Below are the code and all the weights of a small trained network. Each question names an input and a target symbol and asks about switching units off, where a switched-off unit gives its printed mean instead of its output.

import numpy as np


def w(rows, s, z=0):
    codes = np.array(rows[::2]) - 128.0
    scale = np.full(codes.shape[1], s)
    scale[-1] = z or s
    return codes * scale


def f(y):
    return y / 2 * (1 + np.tanh(0.7978845608 * (y + 0.044715 * y**3)))


def softmax(a):
    e = np.exp(a - a.max(-1, keepdims=True))
    return e / e.sum(-1, keepdims=True)


def log_softmax(a):
    a = a - a.max(-1, keepdims=True)
    return a - np.log(np.exp(a).sum(-1, keepdims=True))


def net(x, mask):
    ids = ['ΓΛΦαβδεζημξω'.index(c) for c in x.split()]
    T = len(ids)
    res = E[ids] + P[:T]
    u = 0
    for l in range(3):
        q, k, v = (res @ M[l].T for M in (Q, K, V))
        z = softmax(np.where(np.tri(T) > 0, q @ k.T / 4**0.5, -1e9)) @ v
        res = res + np.where(mask[u], z, O[l][:, -1]) @ O[l][:, :-1]
        u += 1
        y = f(res @ A[l][:, :-1].T + A[l][:, -1])
        res = res + np.where(mask[u : u + 12], y, B[l][:, -1]) @ B[l][:, :-1]
        u += 12
    return log_softmax(res[-1] @ U[:, :-1].T + U[:, -1])


Q, K, V, O, A, B = {}, {}, {}, {}, {}, {}
E = w([
[147,114,137],'Γ',
[131,140,122],'Λ',
[149,112,138],'Φ',
[142,109,143],'α',
[161,92,146],'β',
[122,90,162],'δ',
[158,148,106],'ε',
[173,137,110],'ζ',
[142,112,139],'η',
[82,101,171],'μ',
[49,157,138],'ξ',
[252,87,122],'ω',
],0.011)
P = w([
[120,173,106],'0',
[144,72,128],'1',
[172,208,216],'2',
[133,57,81],'3',
[172,239,220],'4',
[128,55,55],'5',
[166,234,255],'6',
[111,77,22],'7',
[187,216,228],'8',
],0.0075)
Q[0] = w([
[94,78,7],'L0H0',
[148,213,231],'L0H0',
[154,196,254],'L0H0',
[118,236,125],'L0H0',
],0.0073)
K[0] = w([
[120,76,21],'L0H0',
[195,206,254],'L0H0',
[160,170,223],'L0H0',
[193,179,116],'L0H0',
],0.0077)
V[0] = w([
[133,204,146],'L0H0',
[79,3,7],'L0H0',
[145,240,204],'L0H0',
[239,108,225],'L0H0',
],0.004)
O[0] = w([
[173,188,154,163],'L0H0',
[101,46,3,5],'L0H0',
[191,224,238,211],'L0H0',
[51,152,202,214],'L0H0',
],0.004,0.0018)
A[0] = w([
[115,42,101,239],'L0N0',
[130,150,177,185],'L0N1',
[177,39,86,252],'L0N2',
[166,158,184,247],'L0N3',
[196,94,35,158],'L0N4',
[195,70,85,218],'L0N5',
[103,64,97,198],'L0N6',
[88,138,109,92],'L0N7',
[121,151,195,184],'L0N8',
[18,57,116,158],'L0N9',
[140,255,131,30],'L0N10',
[14,198,91,172],'L0N11',
],0.0081,0.0022)
B[0] = w([
[86,3,92,179],'L0N0',
[131,179,187,200],'L0N1',
[173,18,131,192],'L0N2',
[141,161,207,253],'L0N3',
[210,94,101,164],'L0N4',
[189,46,120,170],'L0N5',
[81,37,49,159],'L0N6',
[95,142,88,114],'L0N7',
[128,199,194,220],'L0N8',
[23,99,130,157],'L0N9',
[88,75,201,204],'L0N10',
[59,216,136,143],'L0N11',
],0.0059,0.0045)
Q[1] = w([
[140,105,53],'L1H0',
[125,86,2],'L1H0',
[115,129,196],'L1H0',
[107,47,28],'L1H0',
],0.0095)
K[1] = w([
[146,155,184],'L1H0',
[156,155,255],'L1H0',
[114,85,50],'L1H0',
[164,133,228],'L1H0',
],0.0098)
V[1] = w([
[254,117,103],'L1H0',
[182,63,146],'L1H0',
[172,205,79],'L1H0',
[13,139,155],'L1H0',
],0.009)
O[1] = w([
[156,173,8,138],'L1H0',
[64,94,30,225],'L1H0',
[254,224,140,4],'L1H0',
[94,89,234,125],'L1H0',
],0.0079,0.0035)
A[1] = w([
[139,20,39,197],'L1N0',
[76,59,121,254],'L1N1',
[100,254,81,74],'L1N2',
[234,243,175,120],'L1N3',
[39,142,50,196],'L1N4',
[163,239,83,146],'L1N5',
[52,198,158,37],'L1N6',
[154,239,233,30],'L1N7',
[200,154,155,157],'L1N8',
[187,211,123,142],'L1N9',
[182,255,231,29],'L1N10',
[130,106,223,84],'L1N11',
],0.0068,0.0048)
B[1] = w([
[166,87,176,254],'L1N0',
[172,227,199,242],'L1N1',
[156,51,16,181],'L1N2',
[30,53,75,175],'L1N3',
[189,175,200,186],'L1N4',
[90,88,54,179],'L1N5',
[204,90,100,183],'L1N6',
[65,1,154,214],'L1N7',
[97,110,133,142],'L1N8',
[74,96,84,153],'L1N9',
[68,38,150,209],'L1N10',
[157,200,121,206],'L1N11',
],0.0077)
Q[2] = w([
[182,4,138],'L2H0',
[170,209,176],'L2H0',
[181,115,204],'L2H0',
[55,156,8],'L2H0',
],0.0033)
K[2] = w([
[165,57,253],'L2H0',
[185,168,141],'L2H0',
[231,78,211],'L2H0',
[27,194,59],'L2H0',
],0.0031)
V[2] = w([
[22,187,132],'L2H0',
[4,118,155],'L2H0',
[165,10,159],'L2H0',
[229,131,92],'L2H0',
],0.0045)
O[2] = w([
[88,103,205,89],'L2H0',
[142,122,213,172],'L2H0',
[253,200,91,254],'L2H0',
[123,118,36,88],'L2H0',
],0.0049,0.0083)
A[2] = w([
[210,186,74,143],'L2N0',
[144,39,165,7],'L2N1',
[191,178,86,130],'L2N2',
[151,106,123,122],'L2N3',
[88,94,33,67],'L2N4',
[113,176,187,117],'L2N5',
[166,50,156,159],'L2N6',
[203,254,168,79],'L2N7',
[85,76,137,66],'L2N8',
[115,180,214,149],'L2N9',
[89,92,166,119],'L2N10',
[32,237,124,186],'L2N11',
],0.0084,0.012)
B[2] = w([
[37,151,98,185],'L2N0',
[148,248,43,161],'L2N1',
[57,158,114,164],'L2N2',
[97,139,130,143],'L2N3',
[234,49,205,164],'L2N4',
[147,131,101,173],'L2N5',
[62,129,126,249],'L2N6',
[133,202,2,158],'L2N7',
[160,173,71,151],'L2N8',
[203,151,129,221],'L2N9',
[97,137,113,184],'L2N10',
[182,97,58,166],'L2N11',
],0.0091,0.012)
U = w([
[137,130,124,83],'Γ',
[63,217,162,142],'Λ',
[121,130,120,150],'Φ',
[186,65,138,11],'α',
[121,133,110,237],'β',
[159,40,178,78],'δ',
[14,70,158,175],'ε',
[142,117,69,81],'ζ',
[127,121,132,255],'η',
[181,70,254,169],'μ',
[254,205,102,84],'ξ',
[76,237,31,61],'ω',
],0.0064,0.0022)

Each question gives the input, a string of symbols that net reads in full, and the target symbol t.
The units are the heads (4 rows each of Q, K, V and O) and the neurons (one row each of A and B). Each row of codes is followed by its name. A weight is (code - 128) times the scale printed after its matrix; where a second scale follows, it is the last column's (O, A, B and U).
mask holds one flag per unit, layer by layer, with each layer's heads first. A switched-off unit (its flag False) gives its mean, the last column of its rows in O or B, instead of its output. The means were averaged over made-up inputs and are rounded, as every weight is.
A unit's drop is (log p(t) with every unit on - log p(t) with that unit switched off) / (log p(t) with every unit on - log p(t) with every unit switched off).
The circuit of an input: a set's keep is (log p(t) with only the set's units on - log p(t) with every unit switched off) / (log p(t) with every unit on - log p(t) with every unit switched off). Starting from the 12 units with the biggest drops (on a tie, the unit counted first), units are removed one at a time, each time the one whose removal leaves the highest keep (on an exact tie, the one counted first), for as long as the keep stays at least 0.8.
circuit, biggest first: the units of the circuit, biggest drop first
most important unit: the unit with the biggest drop
top k neurons: the k neurons with the biggest drops, biggest first
k most important neurons of layer l: the k neurons of layer l with the biggest drops, biggest first
input ξ Λ μ μ μ δ α ω ω, target ζ: most important unit => L2N4
input μ ξ Λ ξ ω Λ, target ω: top 3 neurons => (L1N7 L1N10 L2N7)
input δ Γ δ Φ Φ ω Λ α, target ω: circuit, biggest first => (L1N7 L1N10 L2N4)
input ω Λ μ ε Λ μ ω, target μ: circuit, biggest first => (L1H0 L0H0 L0N9 L0N6)
input μ Λ η η ω μ ξ, target μ: top 3 neurons => (L1N7 L1N11 L2N9)
input Φ δ ξ δ μ ξ Λ ω Λ, target ζ: 2 most important neurons of layer 1 => (L1N5 L1N4)
input Λ Λ Λ ξ Λ, target Λ: top 3 neurons => (L2N1 L1N7 L2N6)
input ξ μ α ω η, target ζ: 2 most important neurons of layer 1 => (L1N5 L1N4)
input β α Γ μ μ ξ, target ξ: top 3 neurons => (L1N1 L1N7 L1N10)
input ε μ Λ Λ Λ μ α, target μ: top 4 neurons => (L1N11 L1N7 L2N9 L2N7)
input ξ μ Λ ε β, target δ: 4 most important neurons of layer 1 => (L1N2 L1N3 L1N5 L1N1)
input ε Λ Λ ξ ξ δ ξ ξ β, target Λ: 2 most important neurons of layer 1 => (L1N7 L1N10)
input Φ Γ η Λ ω β μ ξ η, target Λ: top 2 neurons => (L2N1 L1N7)
input ω δ Λ Λ ε δ Φ Λ Λ, target ε: most important neuron of layer 2 => (L2N9)
input ζ Λ η δ Λ δ β, target ξ: 2 most important neurons of layer 0 => (L0N2 L0N0)
input Λ Λ β μ ξ μ Γ ω Φ, target ζ: 2 most important neurons of layer 2 => (L2N4 L2N0)
input Λ δ Λ ξ Λ Λ ε ω, target ω: 2 most important neurons of layer 2 => (L2N0 L2N1)
input ξ ζ ξ ε ε, target δ: top 2 neurons => (L2N4 L1N2)
input Λ δ ξ Λ, target ξ: top 2 neurons => (L2N7 L1N11)
input η ω η μ ω ξ, target ω: most important unit => L1N4
input ξ Λ ξ Λ ε δ μ, target ξ: 2 most important neurons of layer 0 => (L0N2 L0N0)
input Λ Λ Λ ξ ω ω β, target ζ: top 3 neurons => (L2N4 L1N5 L2N0)
input η ζ ξ, target α: top 3 neurons => (L2N4 L1N2 L1N5)
input Λ ζ ξ μ μ, target μ: 2 most important neurons of layer 1 => (L1N7 L1N11)
input δ δ ε, target ξ: 2 most important neurons of layer 2 => (L2N9 L2N6)
input ω ω ω Λ Φ ξ ζ, target Λ: top 3 neurons => (L2N1 L1N7 L2N6)
input Λ ζ Λ ω, target ω: top 2 neurons => (L2N0 L2N2)
